Each row is followed by its class number.
[-42 -13 4 2 4 1 9 -25 -54 28 1 15 31 16 14 17 24 13 24 7 26 -29 42 -6 49 20 22 14 0 0 6 22 -14 7 -17] => 8
[-21 7 30 -15 14 -6 10 -34 -55 9 -16 2 32 15 16 27 -1 -25 -9 6 40 -31 40 9 58 30 20 -13 0 14 35 25 -19 -11 -36] => 1
[-10 -13 22 -27 3 19 27 -13 11 -15 -11 -15 5 -10 1 22 3 -28 4 -24 -5 -9 28 11 24 -4 3 3 1 11 -5 4 21 2 -34] => 0
[-7 -13 14 1 23 17 17 -7 21 -18 -1 -22 5 -19 0 19 -13 -25 1 -15 -7 -6 34 12 28 -14 8 11 29 -3 26 8 23 -9 -21] => 2
[-27 5 -5 -20 2 2 -14 -15 -34 -12 -2 1 26 10 32 40 1 6 -2 41 -10 -33 21 -14 45 20 -1 -32 -4 15 -10 13 -10 -12 -56] => 6
[35 -11 10 -49 5 10 22 1 27 0 -26 -44 12 -20 21 -5 -15 -28 -21 -28 22 13 10 4 16 9 7 -3 -22 4 -6 31 -14 26 -16] => 10
[-26 7 24 -21 15 8 5 -35 -26 38 4 4 36 8 34 23 7 1 2 -6 51 -30 35 5 46 34 15 -16 -5 19 27 8 -14 11 -20] => 5
[37 -11 7 -45 4 10 25 -2 27 3 -23 -38 5 -13 19 -20 -14 -35 -21 -34 22 11 12 10 21 8 9 3 -17 2 -2 29 -16 22 -10] => 10
[-20 -12 12 -2 6 13 3 -34 -51 36 -18 -16 29 19 22 32 25 27 3 18 25 -16 18 -5 37 22 2 21 19 -6 13 9 -28 10 -29] => 7
[-8 -7 23 -23 6 15 21 8 10 -19 -12 -21 9 -28 -17 20 -11 -25 11 6 -10 -5 24 9 11 -26 -14 -11 17 12 10 -2 14 -11 -26] => 12
[-43 -30 -42 54 28 39 -18 -12 -27 -10 3 -16 13 -7 13 13 69 10 26 34 -5 -10 -20 -29 41 -20 -12 -49 34 10 -38 11 -51 17 -43] => 12
[23 -3 10 -29 9 3 23 -14 14 3 -11 -38 15 -14 7 5 -6 -7 -32 -23 14 31 8 10 23 10 -12 5 -15 -8 3 21 -13 22 -27] => 7
[-1 -11 11 -25 15 7 29 2 4 -6 -5 -18 14 -21 10 22 -29 -29 4 3 -11 2 32 12 23 -22 -2 6 -2 -6 28 1 16 5 -37] => 11
[20 -1 12 -22 12 3 25 -15 15 1 -14 -33 5 -16 4 -14 -6 -18 -27 -31 33 11 14 24 28 7 5 16 -1 -12 20 21 2 15 -14] => 2
[-11 -12 -9 56 34 35 -14 -10 -41 81 -40 -4 -5 -38 -24 -16 51 27 -18 28 -12 17 -43 -11 -53 -44 -10 2 77 -1 99 -38 38 -18 -6] => 3
[-32 -19 -46 19 61 36 15 -6 1 113 -51 -3 6 -53 17 4 -22 7 -41 -32 18 -11 -4 -7 -47 -28 -64 2 29 -27 32 -21 -49 13 -5] => 9
[-19 21 -7 -12 -8 -7 13 -40 -18 17 -1 -4 23 -15 14 37 -24 -5 -1 9 33 -38 29 11 28 31 42 -17 -31 -2 39 23 -7 1 19] => 11
[24 -2 17 -40 6 -3 26 -3 1 2 -18 -38 5 -15 9 -6 -34 -22 -26 -18 22 18 15 20 15 -5 -10 7 -26 -23 16 16 -4 25 -26] => 11
[27 -10 18 -43 3 0 18 -8 2 7 -23 -40 8 -16 -4 -12 -20 -13 -20 -12 26 8 9 21 9 -1 -13 -3 -7 0 -1 9 -3 14 -12] => 12
[29 -10 3 -34 11 4 27 -6 22 -5 -1 -36 1 -18 10 -24 -10 -10 -22 -18 24 16 13 19 18 8 -21 12 -15 2 -8 15 -6 6 -19] => 4
[-8 -2 12 -9 13 8 29 4 14 -21 -2 -12 8 -17 1 7 -11 -31 3 -9 -33 -12 32 -5 33 -8 -1 8 -1 10 16 15 13 -14 -42] => 6
[-20 -4 22 -38 -3 5 -3 -33 -49 3 -24 5 25 35 15 44 33 -13 12 18 30 -24 34 -8 47 26 30 -26 -12 34 18 30 -2 13 -39] => 0
[-14 -10 1 -23 4 13 13 -4 9 -3 0 -33 18 -10 10 18 4 -30 11 -16 -17 -15 23 -14 36 -23 -6 -1 6 6 9 14 5 -14 -33] => 3
[-10 -4 8 -8 3 17 27 5 14 -23 0 -13 4 -23 3 13 -7 -28 7 -2 -31 -10 25 -7 36 -5 -3 -1 2 7 10 11 8 -21 -51] => 6
[3 -15 14 -7 10 13 5 0 14 -15 -5 -10 9 -8 5 14 -22 -34 -3 -14 -11 1 19 1 27 -20 -18 14 2 7 5 7 15 -5 -25] => 5
[-10 -7 25 -9 7 3 24 -9 21 -32 -1 -23 14 -25 5 21 -9 -32 4 -22 9 -6 33 2 38 5 -2 -5 -8 5 5 14 13 -10 -40] => 1
[19 -2 12 -24 7 2 31 -14 11 15 -13 -35 15 -15 6 -8 3 -8 -27 -26 25 34 7 14 33 10 -12 10 -16 -3 10 21 -13 22 -26] => 7
[-2 -12 18 -22 6 12 19 -1 6 -12 -8 -20 10 -25 -12 23 -22 -28 5 10 -6 -10 31 15 10 -16 0 -18 21 11 13 2 10 -16 -15] => 12
[-5 37 -89 16 -24 0 -23 6 -17 34 -14 -45 -3 -9 43 3 19 21 -21 106 -23 -3 -22 20 -19 3 -14 -17 31 -27 -10 19 2 -36 35] => 9
[-19 1 -7 8 19 16 1 -19 -47 46 3 2 23 5 27 28 -20 14 15 33 8 -32 17 2 31 9 31 -8 23 -2 26 -12 -19 -4 -14] => 11
[-11 4 -14 -53 17 -6 -15 -4 -49 46 -39 -20 33 31 37 32 14 17 18 25 7 -32 33 3 15 23 3 3 -14 11 20 15 -8 11 -20] => 9
[-11 -23 -33 57 45 26 -23 -7 -51 104 -58 12 2 -1 19 -18 18 34 -57 7 11 -14 3 -12 9 -53 -41 39 57 -13 6 -2 -58 14 -1] => 2
[-12 -4 13 -8 11 6 14 -11 15 -39 -3 -20 13 -29 4 21 -13 -30 -5 -13 -3 -12 24 2 38 -2 -5 -5 -1 2 6 8 15 -18 -42] => 1
[-42 3 -8 -33 19 -8 -8 -6 -48 2 -28 -7 48 17 29 41 27 -3 25 27 7 -34 41 4 25 11 10 -17 -9 15 16 30 -10 16 -44] => 9
[2 -10 21 -6 14 15 12 1 13 -8 -6 -9 10 -11 -1 9 -13 -31 0 -14 -9 6 16 2 19 -20 -13 15 7 9 17 5 20 -1 -28] => 5
[59 -12 -27 17 17 41 -28 -10 -20 64 -20 -23 -22 28 33 10 -4 40 -81 -15 -18 -1 17 -8 2 2 -26 -26 -28 14 -25 18 -99 -11 33] => 4
[-33 -6 -16 -21 32 15 7 -21 -7 1 14 -4 25 -13 34 28 21 10 6 24 18 -41 38 -6 33 16 3 -11 19 13 11 3 -15 -7 -24] => 4
[1 -22 2 74 34 44 -13 5 -70 45 -8 36 8 10 3 42 22 42 -24 22 -31 11 -27 -41 -17 -28 -7 10 35 6 44 -19 -59 -7 -21] => 8
[-28 11 -1 -28 11 -7 -3 -39 -27 -10 -3 8 37 -10 23 26 -12 -12 -8 22 43 -38 17 -1 41 35 22 -22 9 3 19 5 -5 -11 -44] => 1
[-12 -7 12 -8 16 22 10 -16 -17 41 -27 -12 28 -6 20 25 -5 -7 9 7 13 -33 39 -2 17 12 38 -10 22 19 18 21 -13 4 2] => 10
[-24 -15 18 -25 1 0 -10 -57 -38 18 -30 7 27 11 8 19 6 10 -11 -7 40 -38 35 17 7 30 29 -14 -5 11 -1 15 19 25 -13] => 0
[6 11 -13 57 -21 59 -8 32 -21 -4 32 45 -31 -19 -14 55 21 16 15 17 -63 -21 -26 -11 7 19 61 -49 46 29 24 -48 -45 -80 -7] => 6
[3 -2 -19 45 -18 39 -2 60 -33 67 -46 28 0 -52 -12 -17 78 27 0 9 -27 26 -1 33 -4 -44 25 -28 42 42 29 -32 -24 -28 -36] => 9
[-22 -2 7 -30 25 1 -15 -20 -37 25 -14 20 23 17 20 37 19 -7 -7 -8 22 -20 15 2 42 11 -14 -11 -19 25 16 2 -5 15 -25] => 5
[-5 -24 22 -26 -1 25 19 -14 12 -23 -18 -25 0 -11 1 23 3 -28 1 -19 -2 -6 32 3 19 -5 1 -1 5 3 0 12 22 2 -37] => 0
[-7 -15 22 -13 3 17 10 0 -4 -26 -12 -22 7 -18 -12 14 -6 -19 8 12 -9 -8 18 13 17 -24 -13 -9 23 7 7 -2 9 -15 -30] => 12
[-3 -18 3 -17 15 21 25 3 30 -42 16 -22 1 -17 7 14 -1 -25 5 3 -11 -4 37 -1 17 -11 -18 2 14 2 1 13 -3 -15 -31] => 4
[21 -4 3 -51 -1 -4 18 -8 10 9 -7 -48 20 -21 13 -2 -4 -19 -18 -33 17 3 2 5 21 4 2 0 -16 -3 3 16 2 8 -22] => 3
[-12 -9 0 -10 23 25 21 4 17 -24 8 -19 0 -17 0 9 1 -23 10 -2 -18 -7 33 10 36 -12 -18 -2 13 15 -5 6 5 -24 -29] => 4
[-33 -7 -1 -3 14 9 -1 -22 -38 -3 12 0 19 8 20 22 21 10 19 21 37 -42 27 2 47 32 15 -6 17 15 0 13 -25 -12 -16] => 4
[-27 10 8 -12 -2 3 2 -18 -41 14 9 -16 28 18 36 54 7 19 26 39 10 -43 51 1 32 24 39 -15 2 -5 15 15 -16 4 -5] => 11
[19 7 -18 38 12 18 -21 -5 -47 -3 21 70 17 -15 15 -25 28 -7 -56 41 3 33 -62 32 12 -17 27 -37 52 30 47 -44 -22 -17 -52] => 5
[5 -16 -2 -15 17 18 26 2 25 -30 7 -17 5 -23 0 12 -12 -25 6 1 -10 0 21 1 21 -11 -14 8 5 14 4 8 3 -16 -31] => 4
[-16 8 -2 -26 13 -10 -9 -24 -39 39 1 -3 34 35 16 32 -8 -3 20 0 18 -40 8 -25 31 16 22 1 -1 21 13 14 -19 -1 -2] => 3
[-18 11 20 -8 0 16 -9 -22 -13 -20 19 -4 24 35 28 21 27 -3 17 -4 -3 -34 41 -4 53 17 20 -8 -9 16 -1 19 -16 0 -20] => 5
[23 2 12 -43 4 -2 28 -6 7 13 -18 -36 10 -27 11 -5 -37 -14 -25 -19 22 18 11 24 15 -3 -11 3 -31 -18 13 5 3 24 -27] => 11
[-3 -8 14 -9 10 5 14 -8 13 -40 -3 -22 6 -22 7 16 -13 -40 -15 -22 5 -8 25 -1 47 -2 -7 -4 -7 1 9 17 -1 -17 -39] => 1
[-2 -16 14 -14 6 19 15 1 1 -22 -9 -22 7 -17 -8 19 -11 -29 4 13 -8 -12 24 1 18 -24 -8 -7 25 5 17 6 -4 -15 -24] => 12
[-14 -11 20 -5 19 15 35 3 8 -16 13 -30 7 -3 -2 12 -10 -26 17 -13 -25 12 43 -3 32 -11 -14 15 -2 -12 4 25 19 -4 -27] => 8
[-21 17 0 -16 17 26 -2 -27 -53 8 -10 -12 20 33 13 31 -12 -10 20 25 -15 -37 30 -5 49 11 25 -16 -2 -6 24 13 -23 -7 -33] => 11
[-5 -9 18 -16 7 12 29 4 10 -11 -4 -22 10 -29 2 24 -35 -30 8 -6 -6 -2 35 10 22 -19 4 0 0 -10 23 5 9 -1 -33] => 11
[-23 3 -46 79 -15 26 26 -49 17 6 35 13 -17 -18 14 -29 23 6 -41 7 -13 -17 -13 5 -33 14 -1 -17 25 -46 -8 11 -58 -12 18] => 6
[-28 -13 -18 31 12 47 -30 -29 -9 81 -60 -22 20 -44 5 -17 -58 36 -7 11 56 22 -46 -7 -26 1 -57 -62 17 -3 7 -26 -4 -1 -72] => 9
[-12 -11 13 1 20 23 12 -7 10 -18 -4 -31 12 -14 0 30 5 -15 -3 -2 -14 16 25 -7 33 -10 -10 -10 15 2 16 18 1 -1 -40] => 7
[-16 -15 17 -4 23 14 28 -2 -2 -16 8 -31 16 -4 7 13 -10 -22 11 -1 -17 17 35 -2 38 -10 -17 5 -3 -8 6 26 20 1 -41] => 8
[-8 -31 25 95 -34 14 34 -8 -43 114 -22 49 -6 4 -28 -43 21 43 20 -18 6 11 18 18 -5 -32 0 78 20 11 22 -20 -8 -13 30] => 8
[-4 -14 15 -14 13 20 24 1 5 -16 -4 -17 7 -23 3 34 -32 -34 5 -3 -18 -5 34 3 20 -23 3 -2 1 -9 35 3 4 -6 -36] => 11
[-6 -6 10 -14 3 18 21 -10 6 -15 -6 -25 9 -18 9 18 -38 -29 -1 -2 -13 -4 30 10 30 -20 -9 -2 -9 -14 19 6 5 -6 -38] => 11
[58 -13 -33 44 9 49 -2 44 -12 85 -33 37 -27 -7 16 -13 56 -15 -51 -4 -32 43 -12 -12 24 -51 18 -31 15 64 49 -2 -81 -18 13] => 10
[12 -4 19 -45 0 9 25 -22 13 6 -22 -37 4 -14 11 -9 0 -17 -31 -38 28 7 15 23 23 12 -10 -1 -22 1 -11 14 14 21 -26] => 0
[-25 15 -12 -55 17 -14 -23 -7 -58 12 -32 12 44 19 21 8 -2 -4 12 37 25 -24 11 17 19 20 18 -24 9 16 27 3 3 6 -57] => 9
[21 -7 10 -49 5 -4 21 -2 9 13 -9 -46 19 -19 11 0 -6 -24 -19 -39 18 4 9 2 20 -2 -1 1 -12 1 9 20 -4 10 -23] => 3
[33 -18 13 32 1 49 26 -8 -19 20 -25 -10 -1 20 12 25 8 -48 -60 1 -45 -8 79 5 -21 -23 44 -39 33 -5 22 71 -96 -10 27] => 10
[-7 -20 6 -41 11 -3 -7 -35 -30 9 3 -3 23 24 19 45 -11 6 10 43 13 -35 38 10 -8 22 19 -32 23 6 11 -5 0 2 -2] => 12
[-21 -10 -3 61 54 37 9 -16 -57 103 -1 32 -6 28 -17 -30 50 12 3 -6 -56 17 59 43 14 -14 34 -42 40 25 31 -12 16 -10 14] => 8
[-5 -4 -31 -3 51 17 -31 -2 9 100 -20 -26 -3 33 -2 -20 -48 6 21 -44 12 -1 -23 -59 18 -14 -41 -16 -2 18 -37 -2 -22 18 2] => 3
[22 -30 2 62 -23 -31 0 -8 -23 67 12 15 -9 -35 21 -4 56 48 -47 53 17 33 9 82 -46 -16 10 -26 34 32 33 -31 40 -5 72] => 12
[-24 -20 -21 -15 8 11 4 -32 -19 1 9 4 20 -9 22 21 12 13 3 30 13 -50 46 16 12 22 22 -4 31 -1 -9 5 -11 -13 -5] => 4
